Below is a small trained network, with its code and all its weights. Each question gives an input and a target symbol and asks what happens when units are switched off, that is, made to give their printed mean instead of their output.

import numpy as np


def w(rows, s, z=0):
    codes = np.array(rows[::2]) - 128.0
    scale = np.full(codes.shape[1], s)
    scale[-1] = z or s
    return codes * scale


def norm(h):
    return h / np.sqrt((h * h).mean(-1, keepdims=True) + 1e-5)


def f(y):
    return y / 2 * (1 + np.tanh(0.7978845608 * (y + 0.044715 * y**3)))


def softmax(a):
    e = np.exp(a - a.max(-1, keepdims=True))
    return e / e.sum(-1, keepdims=True)


def log_softmax(a):
    a = a - a.max(-1, keepdims=True)
    return a - np.log(np.exp(a).sum(-1, keepdims=True))


def net(x, mask):
    ids = ['αβδθμτ'.index(c) for c in x.split()]
    T = len(ids)
    res = E[ids] + P[:T]
    u = 0
    for l in range(2):
        q, k, v = (norm(res) @ M[l].T for M in (Q, K, V))
        z = softmax(np.where(np.tri(T) > 0, q @ k.T / 2**0.5, -1e9)) @ v
        res = res + np.where(mask[u], z, O[l][:, -1]) @ O[l][:, :-1]
        u += 1
        y = f(norm(res) @ A[l][:, :-1].T + A[l][:, -1])
        res = res + np.where(mask[u : u + 8], y, B[l][:, -1]) @ B[l][:, :-1]
        u += 8
    return log_softmax(norm(res)[-1] @ U[:, :-1].T + U[:, -1])


Q, K, V, O, A, B = {}, {}, {}, {}, {}, {}
E = w([
[43,86,116,102,149,65,64],'α',
[54,153,77,75,240,151,173],'β',
[176,16,109,147,188,119,87],'δ',
[150,177,119,224,188,120,63],'θ',
[3,124,115,153,65,26,224],'μ',
[151,34,104,185,184,98,158],'τ',
],0.013)
P = w([
[65,137,11,221,135,219,71],'0',
[103,74,71,227,76,133,118],'1',
[98,101,112,220,109,128,105],'2',
[119,101,122,196,119,108,96],'3',
[119,110,156,180,124,101,104],'4',
[130,117,177,153,140,96,87],'5',
[152,117,179,128,146,82,81],'6',
[160,129,181,117,146,62,92],'7',
[178,130,196,93,167,54,75],'8',
[173,134,220,97,171,32,84],'9',
[154,136,203,115,151,2,153],'10',
],0.0082)
Q[0] = w([
[163,53,167,150,2,183,137],'0.h0',
[220,96,57,60,16,242,202],'0.h0',
],0.006)
K[0] = w([
[74,132,25,135,107,233,135],'0.h0',
[61,62,68,253,99,207,78],'0.h0',
],0.0067)
V[0] = w([
[81,10,119,153,23,95,47],'0.h0',
[174,195,166,254,60,13,35],'0.h0',
],0.0036)
O[0] = w([
[4,86,170,99,150,94,129,37],'0.h0',
[180,123,130,162,42,207,94,7],'0.h0',
],0.016,0.0017)
A[0] = w([
[147,71,57,48,101,102,30,86],'0.n0',
[126,236,106,39,129,92,176,9],'0.n1',
[57,180,152,135,170,93,105,84],'0.n2',
[85,135,216,29,66,83,100,1],'0.n3',
[127,157,154,87,157,131,46,233],'0.n4',
[128,194,79,66,122,255,135,88],'0.n5',
[82,117,87,132,55,190,101,88],'0.n6',
[142,171,96,128,225,168,170,107],'0.n7',
],0.0072,0.0026)
B[0] = w([
[85,187,98,94,168,71,161,130],'0.n0',
[168,97,141,53,98,128,126,175],'0.n1',
[234,203,114,177,72,123,67,197],'0.n2',
[170,147,86,255,70,153,167,127],'0.n3',
[83,139,150,229,21,124,213,186],'0.n4',
[52,114,79,118,73,131,126,136],'0.n5',
[69,235,141,25,98,173,203,119],'0.n6',
[84,90,59,60,36,170,142,253],'0.n7',
],0.0065,0.0059)
Q[1] = w([
[115,63,5,12,130,47,159],'1.h0',
[246,44,214,255,135,116,81],'1.h0',
],0.0067)
K[1] = w([
[186,218,120,91,195,84,109],'1.h0',
[69,100,142,91,94,255,118],'1.h0',
],0.0088)
V[1] = w([
[85,128,70,55,25,186,57],'1.h0',
[116,190,138,121,223,121,2],'1.h0',
],0.0069)
O[1] = w([
[177,180,154,21,75,139,217,204],'1.h0',
[131,202,161,248,151,80,204,254],'1.h0',
],0.012,0.0018)
A[1] = w([
[64,114,129,155,2,42,100,179],'1.n0',
[190,2,102,76,105,120,100,64],'1.n1',
[79,220,151,216,96,12,129,62],'1.n2',
[79,127,73,177,121,135,68,109],'1.n3',
[130,120,96,70,175,177,56,67],'1.n4',
[133,64,189,37,73,75,201,57],'1.n5',
[61,127,77,113,235,96,172,253],'1.n6',
[212,109,233,143,82,67,170,167],'1.n7',
],0.0084,0.0026)
B[1] = w([
[95,190,175,166,158,54,102,165],'1.n0',
[111,130,152,180,37,202,92,138],'1.n1',
[86,113,164,185,84,127,111,205],'1.n2',
[160,107,186,142,144,161,64,169],'1.n3',
[149,107,177,171,65,37,177,129],'1.n4',
[166,108,149,222,138,118,163,157],'1.n5',
[185,154,125,27,93,145,193,249],'1.n6',
[199,158,157,133,144,2,134,177],'1.n7',
],0.0099,0.011)
U = w([
[26,164,203,115,81,77,164,1],'α',
[159,168,57,79,108,133,169,199],'β',
[83,143,148,158,237,130,123,85],'δ',
[129,162,106,245,52,161,134,193],'θ',
[120,74,136,87,42,129,68,30],'μ',
[156,60,75,144,185,139,52,222],'τ',
],0.011,0.0034)

Each question gives the input, a string of symbols that net reads in full, and the target symbol t.
The units are the heads (2 rows each of Q, K, V and O) and the neurons (one row each of A and B). Each row of codes is followed by its name. A weight is (code - 128) times the scale printed after its matrix; where a second scale follows, it is the last column's (O, A, B and U).
mask holds one flag per unit, layer by layer, with each layer's heads first. A switched-off unit (its flag False) gives its mean, the last column of its rows in O or B, instead of its output. The means were averaged over made-up inputs and are rounded, as every weight is.
A unit's drop is (log p(t) with every unit on - log p(t) with that unit switched off) / (log p(t) with every unit on - log p(t) with every unit switched off).
The circuit of an input: a set's keep is (log p(t) with only the set's units on - log p(t) with every unit switched off) / (log p(t) with every unit on - log p(t) with every unit switched off). Starting from the 12 units with the biggest drops (on a tie, the unit counted first), units are removed one at a time, each time the one whose removal leaves the highest keep (on an exact tie, the one counted first), for as long as the keep stays at least 0.8.
units of the circuit, in order: the units of the circuit, biggest drop first
k most important neurons: the k neurons with the biggest drops, biggest first
top k neurons in layer l: the k neurons of layer l with the biggest drops, biggest first
drop when u is switched off: that unit's drop, to one decimal
input τ α β δ τ β, target δ: top 4 neurons in layer 0	[0.n7 0.n4 0.n0 0.n3]
input τ β θ β β δ β δ β μ θ, target β: units of the circuit, in order	[1.h0 0.n7]
input μ μ θ τ, target μ: top 3 neurons in layer 0	[0.n7 0.n2 0.n1]
input β β δ β μ θ θ β δ, target θ: top neuron in layer 1	[1.n5]
input τ τ δ, target τ: units of the circuit, in order	[0.n7 1.h0]
input τ β τ, target τ: units of the circuit, in order	[0.h0 1.h0]
input β α δ, target β: 2 most important neurons	[0.n7 1.n6]
input α β τ μ β β β α β, target α: top 2 neurons in layer 0	[0.n2 0.n7]
input θ α β θ θ β β α β, target α: 3 most important neurons	[0.n7 1.n2 0.n2]
input μ θ β β θ τ τ β α μ, target θ: 4 most important neurons	[1.n5 0.n3 1.n6 1.n2]
input α θ θ β δ β, target δ: top 3 neurons in layer 0	[0.n0 0.n7 0.n4]
input δ β β θ β θ δ, target θ: top 3 neurons in layer 1	[1.n5 1.n1 1.n6]
input δ θ δ, target δ: 2 most important neurons	[0.n7 0.n0]
input β β θ μ β β θ α τ θ α, target θ: units of the circuit, in order	[0.n3 0.h0]
input θ α μ δ θ, target α: top 3 neurons in layer 0	[0.n6 0.n4 0.n3]
input α β τ β, target τ: 2 most important neurons	[0.n7 1.n3]
input α α β δ τ, target α: units of the circuit, in order	[0.h0]
input θ μ τ α β β θ μ δ θ, target μ: top 2 neurons in layer 0	[0.n0 0.n2]
input μ β β θ τ β μ β μ β, target μ: top 2 neurons in layer 0	[0.n7 0.n4]
input μ μ τ, target μ: units of the circuit, in order	[1.h0]
input θ τ β β α α β θ θ μ β, target θ: units of the circuit, in order	[0.h0 1.h0]
input β τ β α τ τ μ β τ α, target θ: 2 most important neurons	[0.n3 1.n2]
input β μ β τ δ β, target τ: top 2 neurons in layer 0	[0.n7 0.n2]
input θ θ β β β τ, target β: 2 most important neurons	[1.n2 0.n4]
input θ β θ β β δ θ, target β: drop when 1.h0 is switched off	2.5
input τ β θ β β β τ, target β: drop when 1.n6 is switched off	0.1
input α β θ μ β μ β θ β, target θ: drop when 1.h0 is switched off	0.8
input μ β α τ β β α θ μ, target θ: drop when 1.n7 is switched off	-0.1
input δ δ τ, target δ: top neuron in layer 0	[0.n7]
